[[ 12  19   6  -7  -3 -26  22  13  25  16  31]
 [-25   0 -16  25 -24   5  23  -4  18   6 -22]
 [-44  14   1  -3  20 -41 -14  12 -12 -18  29]
 [ -6  34  21  -8 -44 -13  -8   6  -6 -21 -11]
 [ -3  41  -4  30 -13 -17  -9  26  48  42  -6]
 [  9  -2  57 -11  21 -28 -53 -11   1  -2  -3]]
Indices start at 1.
The entry in the bottom-right corner -> -3
Read off the top-left entry.
Answer: 12
The top-right entry is 31
Read off the entry in row 3 and column 1.
Answer: -44
The entry in row 2 and column 1 is -25
The entry just right of 42 -> -6
The entry directly above the smallest entry -> -9
Read off the entry directly above -14.
Answer: 23
The entry just left of -28 -> 21
The entry just left of 13 is 22
The entry in row 2 and column 2: 0
The entry just left of the smallest entry -> -28
Read off the entry just right of 30.
Answer: -13
The entry in row 1 and column 3 is 6
Read off the largest entry.
Answer: 57
Read off the bottom-left entry.
Answer: 9
Read off the entry at row 2, column 3.
Answer: -16
Read off the entry just right of the smallest entry.
Answer: -11
Read off the entry directly above 18.
Answer: 25

[[4 2 4 4 5 3 3 3 4]
 [6 2 6 5 6 4 2 2 4]
 [4 3 3 4 5 3 3 5 3]
 [4 3 4 4 5 4 2 4 4]
 [2 4 2 4 4 2 4 6 4]
 [1 3 3 3 4 1 4 7 4]
 [4 3 4 4 5 2 3 4 3]
 [4 2 5 4 5 3 2 3 4]
 [6 4 4 5 7 4 3 3 5]
 [7 4 6 5 7 4 2 2 5]
 [6 4 5 5 7 4 2 3 4]
 [7 2 6 5 7 5 1 1 4]
 [3 3 4 4 5 2 3 5 4]]
Indices start at 1.
Find the entry in the top-right corner.
4
Find the entry at row 3, column 1.
4
Find the entry at row 1, column 3.
4
The entry in the top-left corner: 4
The entry in the bottom-right corner: 4
The entry in row 1 and column 2 is 2
Find the bottom-left entry.
3
Find the entry directly above the centre entry.
4
The entry at row 2, column 1: 6
Find the entry at row 2, column 3.
6
Find the entry at row 3, column 3.
3
The entry in row 3 and column 2 -> 3
Find the entry in row 2 and column 2.
2

[136, 54, 174, 99, 77, 127, 152, 176, 124, 192, 177, 168, 57, 177, 79, 169]
The 3rd entry from the left -> 174
The entry just right of 136 is 54
The first entry from the left is 136
Which number is the maximum? 192
Which number is the entry just left of 57? 168
The entry just right of the largest entry -> 177

Questions about the table below.
1) Report the entry directly below 23.
2) Report the entry just left of -21.
3) Report the entry directly below the largest entry.
4) Report the last entry, reading row by row.
5) Report the top-left entry.
6) Report the 3rd entry from the end, reading row by row.
7) Report the entry in the bottom-left corner.
8) Report the second largest entry.
[[-13  41 -10  33  12]
 [ -3  53 -32  60   2]
 [  3  18 -17  25  -4]
 [ 35 -42 -21  -6 -38]
 [-13  33  -5  23  12]
 [-31  -8  51 -53  33]]
1) -53
2) -42
3) 25
4) 33
5) -13
6) 51
7) -31
8) 53

Read these off the table that follows. Counting starts at 1.
1) Report the entry just left of 0.17.
2) Report the bottom entry of the column that holds the smallest entry.
3) Report the entry at row 1, column 3.
4) Report the entry in the top-right corner.
5) Report the entry directly below 0.17.
6) Report the entry at row 3, column 2.
7) Report the entry just right of -0.12.
8) Report the entry just left of 0.19.
-0.12   0.05   1.05  -0.49
-1.48   0.19   0.76   0.17
 2.17   0.33   0.65  -0.15
1) 0.76
2) 2.17
3) 1.05
4) -0.49
5) -0.15
6) 0.33
7) 0.05
8) -1.48
